Below are the code and all the weights of a small trained network. Each question names an input and a class and asks about switching units off, where a switched-off unit gives its printed mean instead of its output.

import numpy as np


def w(rows, s, z=0):
    codes = np.array(rows[::2]) - 128.0
    scale = np.full(codes.shape[1], s)
    scale[-1] = z or s
    return codes * scale


def f(y):
    return np.maximum(y, 0)


def log_softmax(a):
    a = a - a.max(-1, keepdims=True)
    return a - np.log(np.exp(a).sum(-1, keepdims=True))


def net(x, mask):
    res = np.array(x, float).reshape(1, 4) / 4 @ E
    y = f(res @ A[0][:, :-1].T + A[0][:, -1])
    res = res + np.where(mask, y, B[0][:, -1]) @ B[0][:, :-1]
    return log_softmax(res[-1] @ U[:, :-1].T + U[:, -1])


A, B = {}, {}
E = w([
[219,116,112,89,132],'x0',
[72,191,51,106,161],'x1',
[141,199,144,104,12],'x2',
[132,231,159,176,160],'x3',
],0.011)
A[0] = w([
[181,52,159,182,213,151],'N0',
[165,94,152,137,220,255],'N1',
[219,232,139,97,105,124],'N2',
[145,2,44,65,217,122],'N3',
[175,125,198,93,28,176],'N4',
[163,191,127,84,49,201],'N5',
[187,81,188,214,76,118],'N6',
[167,13,182,128,113,141],'N7',
[180,114,95,46,153,141],'N8',
[172,105,246,238,136,164],'N9',
[176,48,103,67,138,61],'N10',
[209,121,233,128,109,140],'N11',
[131,85,179,163,77,96],'N12',
[157,31,195,127,110,173],'N13',
[182,215,118,158,211,149],'N14',
[51,223,59,160,187,190],'N15',
[63,226,174,217,148,141],'N16',
[226,223,130,105,111,134],'N17',
],0.0083,0.0047)
B[0] = w([
[96,89,91,181,83,220],'N0',
[115,99,64,187,111,227],'N1',
[22,151,117,15,57,198],'N2',
[107,2,114,175,71,245],'N3',
[138,59,96,86,112,219],'N4',
[77,83,113,99,24,217],'N5',
[152,90,71,85,155,202],'N6',
[208,93,207,113,209,217],'N7',
[125,80,88,170,94,183],'N8',
[207,68,82,131,183,228],'N9',
[154,73,174,199,155,186],'N10',
[143,99,67,110,131,203],'N11',
[173,92,127,88,142,173],'N12',
[206,103,167,122,189,216],'N13',
[148,204,79,97,149,206],'N14',
[108,220,91,99,144,254],'N15',
[125,207,188,186,162,235],'N16',
[78,161,100,57,64,197],'N17',
],0.009,0.0097)
U = w([
[93,97,49,93,26,185],'0',
[79,129,148,145,138,2],'1',
[160,106,156,44,161,100],'2',
[79,203,201,111,73,73],'3',
[155,68,179,195,138,181],'4',
[147,199,95,143,247,184],'5',
],0.012,0.0052)

Each question gives the input, the list of numbers given to net, and the class t.
The units are the neurons (one row each of A and B). Each row of codes is followed by its name. A weight is (code - 128) times the scale printed after its matrix; where a second scale follows, it is the last column's (A, B and U).
mask holds one flag per neuron, in row order. A switched-off neuron (its flag False) gives its mean, the last column of its row in B, instead of its output. The means were averaged over made-up inputs and are rounded, as every weight is.
A unit's drop is (log p(t) with every unit on - log p(t) with that unit switched off) / (log p(t) with every unit on - log p(t) with every unit switched off).
The circuit of an input: a set's keep is (log p(t) with only the set's units on - log p(t) with every unit switched off) / (log p(t) with every unit on - log p(t) with every unit switched off). Starting from the 12 units with the biggest drops (on a tie, the unit counted first), units are removed one at a time, each time the one whose removal leaves the highest keep (on an exact tie, the one counted first), for as long as the keep stays at least 0.8.
units of the circuit, in order: the units of the circuit, biggest drop first
unit that matters most: the unit with the biggest drop
top k neurons: the k neurons with the biggest drops, biggest first
drop of u: that unit's drop, to one decimal
input [3,-6,3,1], class 2: units of the circuit, in order	[N7 N3]
input [-8,2,-7,1], class 5: unit that matters most	N15
input [1,-6,4,1], class 2: units of the circuit, in order	[N3 N0]
input [1,-5,-4,4], class 5: top 3 neurons	[N3 N5 N10]
input [-2,-6,-7,6], class 5: top 3 neurons	[N3 N14 N5]
input [-4,-7,4,8], class 0: top 3 neurons	[N7 N2 N5]
input [-3,-4,0,-1], class 4: top 2 neurons	[N15 N2]
input [-7,-5,0,0], class 4: drop of N15	0.4
input [-5,0,3,-1], class 3: drop of N3	0.2
input [-8,8,6,-4], class 3: drop of N9	0.0
